Below is a small trained network, with its code and all its weights. Each question gives an input and a class and asks what happens when units are switched off, that is, made to give their printed mean instead of their output.

import numpy as np


def w(rows, s, z=0):
    codes = np.array(rows[::2]) - 128.0
    scale = np.full(codes.shape[1], s)
    scale[-1] = z or s
    return codes * scale


def f(y):
    return np.maximum(y, 0)


def log_softmax(a):
    a = a - a.max(-1, keepdims=True)
    return a - np.log(np.exp(a).sum(-1, keepdims=True))


def net(x, mask):
    res = np.array(x, float).reshape(1, 4) / 4 @ E
    y = f(res @ A[0][:, :-1].T + A[0][:, -1])
    res = res + np.where(mask, y, B[0][:, -1]) @ B[0][:, :-1]
    return log_softmax(res[-1] @ U[:, :-1].T + U[:, -1])


A, B = {}, {}
E = w([
[238,196,111,93,150,87,185,169],'x0',
[68,58,70,146,163,84,168,153],'x1',
[192,90,156,255,151,134,99,167],'x2',
[117,156,155,176,200,166,208,60],'x3',
],0.0092)
A[0] = w([
[118,136,143,155,186,178,191,72,2],'n1',
[57,169,89,30,82,152,196,84,245],'n2',
[100,151,170,152,236,216,249,87,61],'n3',
[145,199,193,132,86,154,76,67,137],'n4',
[178,169,124,31,168,89,181,148,144],'n5',
[43,79,224,133,107,130,83,114,14],'n6',
[82,93,96,139,182,96,166,192,115],'n7',
[128,117,153,63,50,46,2,184,87],'n8',
[215,187,133,128,162,30,211,178,129],'n9',
[31,103,163,148,114,189,41,68,128],'n10',
[119,106,115,132,113,99,26,153,160],'n11',
[82,108,87,137,132,203,68,87,30],'n12',
[188,105,118,81,121,67,91,213,140],'n13',
[152,171,238,101,83,208,114,101,74],'n14',
[184,90,211,251,135,163,110,195,147],'n15',
[132,138,164,138,235,231,200,75,47],'n16',
[101,63,80,121,109,40,167,179,99],'n17',
[117,103,83,114,39,105,65,212,124],'n18',
[177,209,212,113,120,196,93,104,178],'n19',
[48,117,52,171,183,99,199,181,122],'n20',
[94,70,105,144,167,39,149,104,108],'n21',
[190,107,139,198,168,137,132,168,149],'n22',
[71,181,119,55,78,126,148,73,198],'n23',
[151,166,192,114,53,163,106,121,56],'n24',
[167,183,191,117,104,217,69,133,100],'n25',
[174,80,109,193,139,176,107,160,167],'n26',
[77,121,115,154,78,179,91,156,88],'n27',
[45,101,99,186,119,201,74,49,52],'n28',
[81,98,74,143,204,56,189,160,76],'n29',
],0.0066,0.00091)
B[0] = w([
[79,207,40,134,167,168,62,86,181],'n1',
[240,3,173,60,210,137,75,133,223],'n2',
[101,163,26,147,147,179,70,104,220],'n3',
[136,52,78,182,54,61,143,149,189],'n4',
[87,119,173,87,143,85,173,173,206],'n5',
[70,177,160,73,107,77,210,221,196],'n6',
[163,80,83,170,75,95,147,141,189],'n7',
[76,147,42,135,152,173,66,97,239],'n8',
[31,204,151,79,112,41,210,210,241],'n9',
[86,161,163,98,139,44,175,209,223],'n10',
[132,170,104,89,152,155,102,129,198],'n11',
[110,198,176,92,126,66,205,220,179],'n12',
[54,201,76,63,159,153,88,116,212],'n13',
[149,87,74,181,62,84,125,108,192],'n14',
[154,50,158,85,192,130,124,135,255],'n15',
[86,163,26,141,159,179,56,110,204],'n16',
[158,113,80,186,83,112,103,81,204],'n17',
[93,197,67,145,163,218,56,87,224],'n18',
[123,100,95,172,86,42,116,125,208],'n19',
[148,98,102,192,72,98,116,102,208],'n20',
[155,102,114,169,92,65,103,97,186],'n21',
[112,88,160,73,204,120,126,189,211],'n22',
[219,50,169,87,176,144,119,116,200],'n23',
[156,97,64,164,63,100,103,114,178],'n24',
[150,90,79,169,109,61,99,143,197],'n25',
[156,88,193,38,214,148,112,115,202],'n26',
[67,173,122,86,157,98,152,172,179],'n27',
[108,171,137,121,149,89,189,186,211],'n28',
[165,115,70,206,51,89,141,115,203],'n29',
],0.0056,0.0076)
U = w([
[74,233,134,83,137,69,206,192,101],'0',
[87,213,30,125,169,217,58,80,100],'1',
[161,59,79,196,13,77,124,96,111],'2',
[176,21,160,59,228,151,111,126,133],'3',
[129,148,145,123,110,155,135,106,246],'4',
[152,180,229,153,60,254,161,71,2],'5',
],0.0088,0.0043)

Each question gives the input, the list of numbers given to net, and the class t.
The units are the neurons (one row each of A and B). Each row of codes is followed by its name. A weight is (code - 128) times the scale printed after its matrix; where a second scale follows, it is the last column's (A, B and U).
mask holds one flag per neuron, in row order. A switched-off neuron (its flag False) gives its mean, the last column of its row in B, instead of its output. The means were averaged over made-up inputs and are rounded, as every weight is.
A unit's drop is (log p(t) with every unit on - log p(t) with that unit switched off) / (log p(t) with every unit on - log p(t) with every unit switched off).
The circuit of an input: a set's keep is (log p(t) with only the set's units on - log p(t) with every unit switched off) / (log p(t) with every unit on - log p(t) with every unit switched off). Starting from the 12 units with the biggest drops (on a tie, the unit counted first), units are removed one at a time, each time the one whose removal leaves the highest keep (on an exact tie, the one counted first), for as long as the keep stays at least 0.8.
circuit, biggest first: the units of the circuit, biggest drop first
unit that matters most: the unit with the biggest drop
top k neurons: the k neurons with the biggest drops, biggest first
drop when u is switched off: that unit's drop, to one decimal
input [3,-2,-7,0], class 3: circuit, biggest first	[n2]
input [0,-1,-4,-5], class 1: circuit, biggest first	[n8 n18]
input [3,1,6,0], class 3: circuit, biggest first	[n15 n26]
input [4,3,6,6], class 1: top 4 neurons	[n3 n16 n1 n2]
input [-3,1,-4,1], class 3: top 2 neurons	[n2 n9]
input [-6,-3,8,-6], class 3: top 3 neurons	[n15 n26 n9]
input [-6,-6,-1,-5], class 0: top 2 neurons	[n10 n6]
input [5,-4,0,-8], class 1: top 2 neurons	[n8 n18]
input [-5,7,-2,4], class 2: circuit, biggest first	[n20 n29]
input [-5,-2,-7,4], class 3: top 3 neurons	[n2 n23 n9]
input [6,-2,-8,-8], class 1: top 3 neurons	[n8 n18 n13]
input [-7,-1,-7,-4], class 0: top 3 neurons	[n10 n6 n12]
input [-4,-3,1,3], class 0: top 2 neurons	[n10 n28]
input [0,-8,2,7], class 2: unit that matters most	n4
input [7,6,-8,2], class 3: top 2 neurons	[n2 n23]
input [3,-8,2,-6], class 2: top 2 neurons	[n4 n19]
input [-3,-1,-7,-8], class 1: top 3 neurons	[n8 n18 n15]
input [-7,3,1,6], class 0: top 4 neurons	[n10 n28 n6 n12]
input [0,-7,-3,-8], class 1: top 3 neurons	[n8 n18 n13]
input [1,-5,7,2], class 3: circuit, biggest first	[n15]
input [3,1,0,-8], class 1: drop when n5 is switched off	0.0
input [-6,1,8,-4], class 3: drop when n15 is switched off	0.6
input [-1,1,6,-8], class 1: drop when n18 is switched off	0.1
input [-8,-8,7,-8], class 0: drop when n10 is switched off	0.5
